Below are the code and all the weights of a small trained network. Each question names an input and a target symbol and asks about switching units off, where a switched-off unit gives its printed mean instead of its output.

import numpy as np


def w(rows, s, z=0):
    codes = np.array(rows[::2]) - 128.0
    scale = np.full(codes.shape[1], s)
    scale[-1] = z or s
    return codes * scale


def f(y):
    return y / 2 * (1 + np.tanh(0.7978845608 * (y + 0.044715 * y**3)))


def softmax(a):
    e = np.exp(a - a.max(-1, keepdims=True))
    return e / e.sum(-1, keepdims=True)


def log_softmax(a):
    a = a - a.max(-1, keepdims=True)
    return a - np.log(np.exp(a).sum(-1, keepdims=True))


def net(x, mask):
    ids = ['ΔΘΣΨαγεημτ'.index(c) for c in x.split()]
    T = len(ids)
    res = E[ids] + P[:T]
    u = 0
    for l in range(3):
        r = res
        for j in range(2):
            rows = slice(4 * j, 4 * j + 4)
            q, k, v = (r @ M[l][rows].T for M in (Q, K, V))
            z = softmax(np.where(np.tri(T) > 0, q @ k.T / 4**0.5, -1e9)) @ v
            o = O[l][rows]
            res = res + np.where(mask[u + j], z, o[:, -1]) @ o[:, :-1]
        u += 2
        y = f(res @ A[l][:, :-1].T + A[l][:, -1])
        res = res + np.where(mask[u : u + 4], y, B[l][:, -1]) @ B[l][:, :-1]
        u += 4
    return log_softmax(res[-1] @ U[:, :-1].T + U[:, -1])


Q, K, V, O, A, B = {}, {}, {}, {}, {}, {}
E = w([
[137,24,180],'Δ',
[253,75,110],'Θ',
[139,154,149],'Σ',
[61,159,12],'Ψ',
[141,178,173],'α',
[104,152,207],'γ',
[124,182,202],'ε',
[143,188,110],'η',
[159,143,149],'μ',
[246,234,102],'τ',
],0.016)
P = w([
[110,110,141],'0',
[123,109,171],'1',
[133,105,181],'2',
[144,102,200],'3',
[151,99,203],'4',
[167,97,222],'5',
[173,94,224],'6',
[176,95,227],'7',
[194,90,241],'8',
[193,91,240],'9',
[208,89,255],'10',
[208,86,251],'11',
[206,85,253],'12',
[197,83,246],'13',
],0.0037)
Q[0] = w([
[140,122,249],'0.h0',
[139,123,247],'0.h0',
[139,152,182],'0.h0',
[127,73,113],'0.h0',
[77,112,144],'0.h1',
[45,114,160],'0.h1',
[111,174,96],'0.h1',
[90,162,88],'0.h1',
],0.017)
K[0] = w([
[238,65,156],'0.h0',
[254,73,222],'0.h0',
[217,114,145],'0.h0',
[42,78,94],'0.h0',
[48,172,189],'0.h1',
[32,158,197],'0.h1',
[108,38,161],'0.h1',
[73,94,150],'0.h1',
],0.0094)
V[0] = w([
[75,105,168],'0.h0',
[122,2,98],'0.h0',
[100,36,115],'0.h0',
[130,42,50],'0.h0',
[162,90,159],'0.h1',
[167,80,84],'0.h1',
[118,33,119],'0.h1',
[135,91,177],'0.h1',
],0.0078)
O[0] = w([
[94,104,157,17],'0.h0',
[51,123,30,149],'0.h0',
[1,115,87,83],'0.h0',
[92,137,71,117],'0.h0',
[136,92,116,199],'0.h1',
[158,111,167,79],'0.h1',
[210,110,132,4],'0.h1',
[139,154,145,181],'0.h1',
],0.007,0.0029)
A[0] = w([
[124,204,108,116],'0.n0',
[11,71,140,13],'0.n1',
[187,148,179,2],'0.n2',
[77,31,201,48],'0.n3',
],0.011,0.0045)
B[0] = w([
[58,162,130,165],'0.n0',
[174,24,155,195],'0.n1',
[140,204,36,255],'0.n2',
[50,177,254,169],'0.n3',
],0.0086,0.0052)
Q[1] = w([
[114,76,95],'1.h0',
[131,205,75],'1.h0',
[145,182,58],'1.h0',
[171,182,44],'1.h0',
[57,181,6],'1.h1',
[172,140,207],'1.h1',
[116,172,84],'1.h1',
[119,175,101],'1.h1',
],0.012)
K[1] = w([
[103,160,126],'1.h0',
[216,124,36],'1.h0',
[249,172,71],'1.h0',
[187,190,86],'1.h0',
[59,201,111],'1.h1',
[190,88,149],'1.h1',
[75,177,149],'1.h1',
[123,160,137],'1.h1',
],0.012)
V[1] = w([
[227,207,63],'1.h0',
[66,189,181],'1.h0',
[75,87,93],'1.h0',
[10,110,222],'1.h0',
[138,255,24],'1.h1',
[123,172,187],'1.h1',
[221,153,206],'1.h1',
[71,165,217],'1.h1',
],0.0051)
O[1] = w([
[121,113,240,255],'1.h0',
[89,127,73,144],'1.h0',
[144,166,88,18],'1.h0',
[107,124,2,47],'1.h0',
[82,48,160,115],'1.h1',
[127,207,71,182],'1.h1',
[116,135,11,244],'1.h1',
[176,128,51,169],'1.h1',
],0.0062,0.0043)
A[1] = w([
[167,152,99,255],'1.n0',
[162,1,98,64],'1.n1',
[211,100,201,114],'1.n2',
[84,225,121,121],'1.n3',
],0.0089,0.0042)
B[1] = w([
[198,57,186,177],'1.n0',
[45,230,75,145],'1.n1',
[188,219,1,247],'1.n2',
[19,117,248,174],'1.n3',
],0.0065,0.012)
Q[2] = w([
[73,156,191],'2.h0',
[121,60,71],'2.h0',
[140,188,80],'2.h0',
[135,253,76],'2.h0',
[136,38,156],'2.h1',
[198,154,241],'2.h1',
[129,111,246],'2.h1',
[83,75,183],'2.h1',
],0.007)
K[2] = w([
[88,223,255],'2.h0',
[148,201,34],'2.h0',
[52,98,57],'2.h0',
[3,103,63],'2.h0',
[71,109,211],'2.h1',
[82,150,65],'2.h1',
[104,39,115],'2.h1',
[43,78,248],'2.h1',
],0.0064)
V[2] = w([
[162,145,109],'2.h0',
[185,141,220],'2.h0',
[41,121,161],'2.h0',
[207,38,84],'2.h0',
[192,68,52],'2.h1',
[63,137,2],'2.h1',
[131,146,158],'2.h1',
[28,162,204],'2.h1',
],0.0045)
O[2] = w([
[166,160,177,132],'2.h0',
[209,87,113,77],'2.h0',
[59,125,2,158],'2.h0',
[237,208,102,16],'2.h0',
[79,156,23,65],'2.h1',
[36,32,22,2],'2.h1',
[130,156,142,181],'2.h1',
[124,47,220,90],'2.h1',
],0.0023,0.0035)
A[2] = w([
[4,86,168,90],'2.n0',
[204,12,151,171],'2.n1',
[134,134,122,254],'2.n2',
[55,134,191,132],'2.n3',
],0.011,0.012)
B[2] = w([
[225,154,7,176],'2.n0',
[236,98,133,138],'2.n1',
[97,36,174,246],'2.n2',
[65,203,95,179],'2.n3',
],0.011,0.013)
U = w([
[144,12,176,100],'Δ',
[149,161,156,231],'Θ',
[95,55,103,253],'Σ',
[215,177,63,4],'Ψ',
[175,164,23,1],'α',
[80,254,88,75],'γ',
[238,38,84,64],'ε',
[117,115,157,143],'η',
[100,63,192,119],'μ',
[29,165,205,78],'τ',
],0.0089)

Each question gives the input, a string of symbols that net reads in full, and the target symbol t.
The units are the heads (4 rows each of Q, K, V and O) and the neurons (one row each of A and B). Each row of codes is followed by its name. A weight is (code - 128) times the scale printed after its matrix; where a second scale follows, it is the last column's (O, A, B and U).
mask holds one flag per unit, layer by layer, with each layer's heads first. A switched-off unit (its flag False) gives its mean, the last column of its rows in O or B, instead of its output. The means were averaged over made-up inputs and are rounded, as every weight is.
A unit's drop is (log p(t) with every unit on - log p(t) with that unit switched off) / (log p(t) with every unit on - log p(t) with every unit switched off).
The circuit of an input: a set's keep is (log p(t) with only the set's units on - log p(t) with every unit switched off) / (log p(t) with every unit on - log p(t) with every unit switched off). Starting from the 12 units with the biggest drops (on a tie, the unit counted first), units are removed one at a time, each time the one whose removal leaves the highest keep (on an exact tie, the one counted first), for as long as the keep stays at least 0.8.
units of the circuit, in order: the units of the circuit, biggest drop first
top k neurons: the k neurons with the biggest drops, biggest first
k most important neurons of layer l: the k neurons of layer l with the biggest drops, biggest first
heads that matter: for each layer, one digit per head in row order, 1 if its drop is at least 0.15 and else 0, layers parted by /
input ε γ μ, target ε: units of the circuit, in order	(2.n1 0.h0 1.n1 2.h0)
input γ Ψ μ γ Δ ε Σ, target Σ: units of the circuit, in order	(0.h0 1.h0 0.n2 1.n2)
input γ Θ η Θ Θ ε ε τ γ γ Σ γ ε α, target τ: units of the circuit, in order	(0.h0 1.h0 2.n0)
input α γ γ Θ η γ τ Δ Δ γ Σ Θ, target Σ: units of the circuit, in order	(0.h0 0.n2 1.h0 1.n2)
input η γ Δ α, target Σ: 3 most important neurons of layer 0	(0.n2 0.n1 0.n3)
input τ γ γ, target Θ: units of the circuit, in order	(0.h0 0.n2 1.h0 1.n2)
input ε Δ ε μ Σ, target Σ: units of the circuit, in order	(1.h0 0.h0 0.n2 1.n2)
input α ε ε μ Δ α α, target Σ: top 3 neurons	(0.n2 0.n3 1.n2)
input γ ε Θ τ Θ, target Θ: units of the circuit, in order	(1.n2 1.h0 2.n0 0.n1)
input τ ε γ Ψ γ γ ε γ Θ η τ μ γ, target Σ: units of the circuit, in order	(0.h0 0.n2 1.h0)
input Ψ Δ Ψ γ ε γ γ ε, target Σ: heads that matter	10 / 11 / 00
input ε γ Θ Ψ γ α, target τ: top 2 neurons	(0.n1 0.n3)
input Θ τ η, target Θ: units of the circuit, in order	(1.h0 0.h0 1.n2)
input τ Ψ Θ γ τ μ, target Δ: top 2 neurons	(1.n3 1.n1)
input μ Θ ε α Δ μ, target Δ: heads that matter	10 / 00 / 00
input γ γ γ, target γ: top 2 neurons	(1.n3 0.n3)
input Ψ γ γ γ α γ Ψ, target α: top 3 neurons	(2.n0 0.n0 1.n2)
input ε ε γ ε Δ ε, target Σ: units of the circuit, in order	(0.n1 0.h0 1.h0 1.n2)
input γ Σ μ Θ Σ γ Δ Θ, target Σ: top 2 neurons	(1.n1 0.n2)
input Δ ε Ψ γ τ η Σ τ α Ψ ε Ψ, target Θ: 3 most important neurons of layer 0	(0.n1 0.n0 0.n2)
input γ μ Σ, target Δ: heads that matter	00 / 00 / 00
input Ψ ε γ ε ε Ψ ε ε ε Θ ε μ Σ Δ, target α: top 2 neurons	(2.n0 1.n1)
